Rows, each followed by one of two labels for a hidden trait (new trait and labels in each part):
(in the rows, 128 means zero)
[114 120 151 138 129 118 109 155 160 131 107 132 116 121 113 163 133 104
 132 176 131 140 193 152 117 125  92]	Qp
[103 120 139 142 125 105 108 111 151 138 150 130 112 130 115 121  83  97
 135 205 125 176 169 122 118 127 132]	Qp
[130 131  75 128 127 135 151 105 110 123 160 122 133 142 132  53  87 123
 118 125 129 137  88 106 140 133 113]	Qp
[134 135 155 123 127 126 109 134 136 133 100 133 124 140 134 215 176 144
 137 115 121 121 143 140 125 128 147]	JC
[125 108 145 137 129 124 114 120 115 129 102 144 136 152 149 174 147 164
 140 115 124  32 128 114 126 119 214]	Qp
[124 140 135 123 123 116 123 109 142 136 155 124 120 148 110 114  96 102
 131 166 123 212 134 111 123 133 135]	JC
[130 123 118 127 126 116 140 114 143 129 148 122 120 125 140 100 104 117
 125 127 121 140 126 129 141 134  84]	Qp
[ 90 115 104 182 144 105 145  88  82 122 190 149 100 170 136  64   1 123
 130 254 151 120 128  77 137 128 253]	Qp
[ 92 102 179 133 118 115  88 132 164 139 112 137 125 142 114 156 139 117
 139 188 119  98 186 139 101 114 131]	Qp
[ 99 105 111 135 121 120 128 112 130 125 155 126 132 123 122  32  78 114
 124 144 128 101 108 121 123 127 119]	Qp
[140 148 134 116 128 121 125  90 121 134 146 130 124 165 136 155 126 136
 135 127 120 153 106 103 132 133 201]	Qp
[157 130 100 131 134 113 162  98 117 127 168 126 114 124 160 127  97 139
 121 116 119 132 107 113 158 145 108]	JC
[108  91 143 143 126 123 110 138 133 128 108 139 133 129 142 169 150 149
 133 141 127  45 154 139 121 118 167]	Qp
[ 97 125 117 171 135  98 133 101 118 129 180 137  97 152 126  77  21 102
 130 255 139 159 164 103 136 133 159]	Qp
[ 69  97 150 157 129 112 101 144 147 130 118 140 116 137 116 158  94 110
 135 240 138 108 185 132 111 119 156]	Qp
[ 90  69 157 175 125  69 108  99 151 142 159 148  92 148 159 164  51 128
 141 247 118  55 196 125 129 126 173]	JC
[110 109 109 145 133 112 146 124 125 124 161 132 111 116 138  72  42 120
 120 185 133  95 140 132 143 133  97]	Qp
[119  76 113 135 124 132 140 163 160 122  93 117 130  63 148 110 158 122
 112 107 124  32 163 188 135 128   1]	Qp
[144 127 104 108 128 149 149 158 141 120  98 112 143  84 128 105 184 126
 114  43 124 118 107 166 136 133  31]	Qp
[135 135 115 144 132 122 144 120 126 127 140 126 116 128 137 120 103 122
 125 148 130 152 131 129 139 138 108]	JC
[145 136 132 113 129 142 130 150 128 123  90 116 141 119 130 162 180 147
 125  87 129 106 122 144 131 126 102]	Qp
[121  98 111 149 128 127 140 149 149 124 125 123 128  95 137  96 131 116
 118 153 129  82 132 154 133 131  45]	Qp
[129 139 125 140 130 111 133 108 131 133 153 129 111 147 132 128  97 117
 130 170 125 177 133 113 134 136 132]	Qp
[114  89 114 142 122 111 134 120 145 128 143 128 123 106 152  91 104 130
 122 141 121  24 141 142 134 126  77]	Qp
[151 129  98 114 132 151 153 143 117 119 109 121 144 101 139 112 163 142
 118  58 131  98  92 145 141 132  75]	Qp

[128 130  83 161 134 132 159 112 129 142 113 125 167 147 125 136 133 140
 128 130 104 123 131 142 107  99 126 131 101 138  95 127 164 116 153 203
 118 144 127 144 112 130 115 164 119 129 124  67 135 108 102 133 138 138
 144 143 122 139 154 140 130 172 115 119 131  97 142 122 112 150 141 133
 145 177 135 159 132 105 123 118 139 115 125 120 128 136 104 114 132 126
 124]	[34]
[158 123 217 137 138 147 137 123 128 112 153 102  26 140 138  99 112 212
 132 133 107 126 133 143 139 131 113 133 140 125 107 131 135 148 155 104
 124 125 158 129 102 127 121 116 255 151 142 136 136 130  78 190 135 141
 129 136 111  95 129 111 129  82  31 128 130 128  82 121  98  69 182 117
 127 255 134  17 112 107 129 124 128 148 111 132 154 140 156 104 132  24
 175]	[34]
[148 123 153  96 132 133 129 124 129 125 130 126 127 128 108 146 134 139
 124 133 121 126 128 132 130 143 130 105 121 138 128 129 134 138 131 127
 132 127 129 126 139 133 124 116 136 131 135 112 133 101  97 144 135 143
 144 127 125 145 133 124 127 131 106 119 128 136 113 125 128 124 145 123
 128 145 125 114 114 123 125 116 122 129 126 139 135 127 126 120 131 123
 130]	[39]
[134 130  98 128 132 133 121 123 128 143 142 129 154 113 139  42 122  73
 128 114 109 133 127 128 124  78 129 144 110 122 117 124 164 120 127 134
 134 137 118 126 129 125 126 153 106 120 100 103 126 104 135 125 121 120
 155 148 127 133 121 142 127 151 143 123 121  91 141 144 114 134 139 135
 140 106 130 129 124 115 148 173 169 128 151 128 128 116  95 139 100 133
 111]	[34]
[100  95  15 122 120 115 140 122 134 146  90 155 213 125 128 101 152  67
 119 129 124 115 117 123 100 142 135 129 103 136 127  72 130 125 125 209
 127 146 130 127 150 138 153 131  51 109 130 134 132 129 118  95 137 145
 120 129 140 182 139 124 117 128 127 116 130 119 134 119 130 205 105 128
 149  76 116 125 127 117 144 210 199 110 131 113 126 135  61 145 130 125
  78]	[39]
[143 130 149 139 129 138 133 113 130 119 143 124  85 141 139 118 127 137
 127 137 118 123 127 137 123 134 130  98 138 133 124 136 113 146 129 130
 144 126 138 136 117 130 115 117 183 142 124 137 145 128 119 125 133 136
 129 128 126 139 130 117 129 111  90 127 128 126 106 122 113 135 144 119
 120 145 128  89 130 119 120 102 120 127 123 130 131 136 122 125 129 126
 135]	[34]
[129 128 148 145 125 135 135 117 132 123 132 134 125 126 135 135 121 174
 128 125 126 125 128 135 130 130 125 118 120 127 128 127  93 149 143 127
 131 123 136 132 122 130 124 126 163 138 140 146 139 132 138 143 128 120
 117 124 129 102 126 114 128 110 110 128 128 144 135 126 134 114 127 126
 116 162 127 126 132 127 113 110 119 132 118 125 110 136 133 129 138 102
 140]	[34]
[126 101  87 124 125 117 125 148 144 112 136 123 129 159 133 255 138 184
 123 135 159 121 125 127 122 144 124 121 151 167 155 113  27 117 134 153
 137 114 135 121 167 131 124 123 136 131 145 237 137 164 145 135 142 143
  83 125 140 156  94 127 122 112 143 125 126 159 131  96 150 120 131 118
 127  50 126 154 127 115  99 143 129 122 124 150 161 165 127 120 156 127
 114]	[34]
[129 129 110 127 130 122 120 137 127 131 128 134 134 138 129 156 124 138
 129 124 141 141 129 121 126 144 134 124 128 152 126 126 125 124 113 140
 126 126 122 114 133 135 138 118 135 124 110 135 119 144 123 117 130 130
 126 124 137 146 125 123 128 134 134 125 130 125 123 121 133 110 110 138
 126  73 127 152 127 128 132 131 164 126 116 130 133 130 120 130 131 129
 125]	[34]

New part:
[165 130 131 187 145 111 149 111 127  92 144  86 255 138  83 117 139 187
 126 126 107 115 129 120 153 128 209 134 134 144 118 127 143 102 119 111
 190 121 153  89 118 160 173 150]	[59]
[114 125 138 109 175 149  63 119 160  56 138 152 143 128 155 128 126 124
 161 120 127 127 132 108 159 136 154 122 120 125 102 123 126  92 132 138
 147 135 130 107 124 100 128 174]	[65]
[128 134 156 152 214 122 171 134 134 101  33 113 199 156 101 118 125 108
 133 188 127 110 116 141 141 107 164 127 122 120  85  75 134 129 122 146
 200 136 131  87 136  89 181 116]	[59]
[168 138 109 227 178 130 155 154 128   1  35 123 169 203  85 145 118 143
 188 188 163 115 109 127 125 136  91 132 126  92 139  65 118 103 121 132
 139 131 107 117 117 113 175 152]	[59]
[132 134 157 170 127 112 149 126 121 122 149 107 211 125  83 129 154 168
 113 135 112 120 116 149 142 135 116 140 143 155  99 136 140  78 143 104
 154 112 186  95 116 174 183 141]	[59]
[165 122 135 152 165 136 146 118 141 203 142 123 146 140  47 128 125 118
  97 109 128 108 138 123 121 143 106 131 126 131 145 122 112  98 121 128
 128 128 116 103 125  98 133 182]	[59]
[193 136 153 198 251 118 141 115 141 173  97  84 209 191  98 161 120 125
  54 175 153 115 118 119 156 110 206 130 126  93  97  36 115 122 130 163
 132 140  72  99 124  86 154 185]	[59]
[167 133 164 175 209 140 140 136 127 189 163  79 179 113  84 164 103 124
  89 117 158 151 126 113 149 128 122 131 124 125 151 118 115 112 132 136
 173 124 138 165 126 109 128 147]	[65]
[116 123 146 166 245 120 163 155 134 161  47  85 207 163  23 167 115 119
 163 194 159 116 105 127 152 140 197 132 118 126 142 109 117 115 116 142
 220 146 125 106 128  60 144 149]	[59]
[160 122 135 153 143 138 137 123 139 197 135 123 146 132  38 130 126 116
 107 105 129 111 141 125 121 149  86 132 126 131 144 121 113 109 122 129
 129 129 112 105 128 105 135 174]	[59]
[ 89 134 152 110 196 113 119 162 114 225 148  64 136 106  52 145 107 126
 112 157 133 141 121 120 133 110 101 132 124 155 108  88 110 122 132 141
 161 133 159 159 134  99 125 151]	[65]
[ 99 125 134 111 156 144  68 124 157  53 135 146 140 105 166 128 123 123
 166 119 129 135 134 112 152 142 166 122 120 124 101 126 128  99 134 133
 149 131 126 110 124 121 130 174]	[65]
[169 123 128 205 216 125  81 134 126 160 154 130 198 124  90 119 145 143
 122 133 114 129 116 128 152 151 102 131 129 125  90 132 131 107 135 135
 128 124 154  96 126 125 168 144]	[59]
[134 125 130 235 200 124 173 134 126 126  52 119 191 152 102 162 135 140
 164 191 180  88 126 123 134 118 116 124 129 123  99  93 124 174 125 168
 222 123 119 115 113  99 165 118]	[59]
[167 121 135 152 146 134 137 122 138 208 137 122 134 134  26 123 132 117
 110 111 136 109 141 124 117 146  83 133 127 130 148 125 113  99 121 132
 121 129 111 103 124 111 130 176]	[59]
[161 126 132 157 220 126 129 126 129 143 157  96 177 139  99 113 156 147
  98 126 127 116 122 123 161 118 100 135 133 124 106 134 126 131 116 130
 151 139 197  81 113 153 181 107]	[59]
[ 94 131 145 124 106 115  75 122 135  94 141  71 128 133 147 138 105 139
  91 123 123 114 123 132 142 111 210 132 133  83 156 154 121 128 128 126
  85 141 116 110 131 154 128  99]	[65]
[ 97 127 138 108 154 146  76 121 155  65 123 139 148 119 163 126 122 122
 161 120 123 126 133 115 151 143 140 123 120 122 102 121 128 103 132 129
 144 132 126 111 124 109 127 170]	[65]
[ 80 127 137 101 129 145  69 120 151  55 120 145 155 110 183 135 121 125
 167 118 118 128 138 121 152 144 136 121 121 127  96 134 131 114 133 128
 158 129 117 114 122 124 139 162]	[65]
[ 80 137 136 111 135 116  70 127 126 111 138 114 162 123 212 128 114 138
  81 123 130 112 118 142 147 116 173 130 135  99 151 141 123 125 130 130
 110 137 117 114 126 136 143 111]	[65]
[151 138 168 117 158 160  97 158 119 186 159 114 118 146  67 148  96 141
 157 205 139 137 118 111 148 117   1 130 116 145 136  82 113 101 127 131
 159 129 170 148 115 114 155 167]	[65]
[185 128 144 194 193 134 148 136 123 126  55 109 140 171  62 182 127 118
  80 170 144 123 112 128 136 144 212 128 122  99 101  82 117 170 101 105
 157 135  77 111 126  29 128 152]	[59]
